Below is a small trained network, with its code and all its weights. Each question gives an input and a class and asks what happens when units are switched off, that is, made to give their printed mean instead of their output.

import numpy as np


def w(rows, s, z=0):
    codes = np.array(rows[::2]) - 128.0
    scale = np.full(codes.shape[1], s)
    scale[-1] = z or s
    return codes * scale


def f(y):
    return y / 2 * (1 + np.tanh(0.7978845608 * (y + 0.044715 * y**3)))


def log_softmax(a):
    a = a - a.max(-1, keepdims=True)
    return a - np.log(np.exp(a).sum(-1, keepdims=True))


def net(x, mask):
    res = np.array(x, float).reshape(1, 5) / 4 @ E
    y = f(res @ A[0][:, :-1].T + A[0][:, -1])
    res = res + np.where(mask, y, B[0][:, -1]) @ B[0][:, :-1]
    return log_softmax(res[-1] @ U[:, :-1].T + U[:, -1])


A, B = {}, {}
E = w([
[163,104,101,217],'x0',
[2,203,103,181],'x1',
[51,60,67,108],'x2',
[127,128,127,128],'x3',
[86,71,243,139],'x4',
],0.0099)
A[0] = w([
[127,175,129,62,253],'n1',
[180,190,71,120,159],'n2',
[176,170,144,153,157],'n3',
[173,76,90,98,96],'n4',
[164,121,142,115,12],'n5',
[123,85,224,154,58],'n6',
[111,128,155,93,187],'n7',
[167,181,99,109,160],'n8',
[75,149,131,121,148],'n9',
[150,158,146,132,106],'n10',
[157,69,129,120,90],'n11',
[67,147,93,243,125],'n12',
[163,198,184,168,100],'n13',
[150,83,102,249,122],'n14',
[183,115,92,211,247],'n15',
[97,81,104,136,113],'n16',
[108,84,162,116,72],'n17',
[81,186,106,111,163],'n18',
[99,82,112,133,56],'n19',
[112,84,72,117,149],'n20',
[91,138,168,175,118],'n21',
[154,99,131,102,103],'n22',
],0.017,0.0044)
B[0] = w([
[138,26,139,88,199],'n1',
[127,90,179,188,214],'n2',
[90,126,180,131,194],'n3',
[190,168,144,131,188],'n4',
[124,187,122,119,154],'n5',
[128,86,100,218,238],'n6',
[164,70,140,98,168],'n7',
[101,100,139,167,189],'n8',
[198,134,145,113,184],'n9',
[65,166,108,114,153],'n10',
[159,196,151,81,184],'n11',
[188,133,155,113,246],'n12',
[69,167,185,65,210],'n13',
[116,84,78,31,226],'n14',
[154,72,182,102,233],'n15',
[92,169,254,101,172],'n16',
[145,123,148,151,170],'n17',
[202,126,133,126,205],'n18',
[113,156,155,109,157],'n19',
[27,155,226,185,184],'n20',
[186,125,124,140,182],'n21',
[169,176,147,135,167],'n22',
],0.0092,0.012)
U = w([
[58,195,210,131,134],'0',
[234,207,139,144,100],'1',
[135,57,116,66,139],'2',
[140,104,156,247,195],'3',
[139,122,153,141,254],'4',
[134,117,100,115,96],'5',
[100,179,90,167,51],'6',
[84,159,101,175,60],'7',
],0.014,0.0097)

Each question gives the input, the list of numbers given to net, and the class t.
The units are the neurons (one row each of A and B). Each row of codes is followed by its name. A weight is (code - 128) times the scale printed after its matrix; where a second scale follows, it is the last column's (A, B and U).
mask holds one flag per neuron, in row order. A switched-off neuron (its flag False) gives its mean, the last column of its row in B, instead of its output. The means were averaged over made-up inputs and are rounded, as every weight is.
A unit's drop is (log p(t) with every unit on - log p(t) with that unit switched off) / (log p(t) with every unit on - log p(t) with every unit switched off).
The circuit of an input: a set's keep is (log p(t) with only the set's units on - log p(t) with every unit switched off) / (log p(t) with every unit on - log p(t) with every unit switched off). Starting from the 12 units with the biggest drops (on a tie, the unit counted first), units are removed one at a time, each time the one whose removal leaves the highest keep (on an exact tie, the one counted first), for as long as the keep stays at least 0.8.
units of the circuit, in order: the units of the circuit, biggest drop first
unit that matters most: the unit with the biggest drop
k most important neurons: the k neurons with the biggest drops, biggest first
drop when u is switched off: that unit's drop, to one decimal
input [5,6,-6,3,-5], class 0: units of the circuit, in order : (n13)
input [7,8,-8,1,-4], class 0: 3 most important neurons : (n13; n3; n10)
input [6,-6,1,0,-1], class 1: 3 most important neurons : (n4; n11; n1)
input [-8,8,5,6,-7], class 1: 2 most important neurons : (n18; n9)
input [4,-2,4,7,-8], class 3: 3 most important neurons : (n2; n20; n13)
input [0,-7,8,-1,0], class 0: units of the circuit, in order : (n20; n16)
input [6,7,-2,1,-6], class 1: 3 most important neurons : (n12; n18; n1)
input [7,4,0,-5,-6], class 2: 3 most important neurons : (n14; n15; n6)
input [-5,5,-5,6,-1], class 4: 3 most important neurons : (n1; n14; n18)
input [-2,-6,4,-5,7], class 3: 2 most important neurons : (n6; n14)
input [-7,-3,7,-6,7], class 0: 2 most important neurons : (n16; n14)
input [6,-7,0,3,7], class 1: 3 most important neurons : (n11; n4; n22)
input [1,-7,1,-7,-8], class 3: 2 most important neurons : (n2; n8)
input [-7,6,2,2,-6], class 2: units of the circuit, in order : (n1)
input [-7,0,5,-4,-8], class 3: 3 most important neurons : (n20; n14; n2)
input [-3,-4,-2,0,-6], class 3: units of the circuit, in order : (n2; n8)
input [7,4,-3,7,-7], class 2: 2 most important neurons : (n14; n15)
input [-7,0,-4,-7,-4], class 2: drop when n1 is switched off : 0.8
input [-3,-6,7,2,0], class 0: drop when n20 is switched off : 0.4
input [7,-3,-7,-2,-8], class 3: drop when n16 is switched off : 0.1
input [0,-2,5,5,-6], class 3: unit that matters most : n13
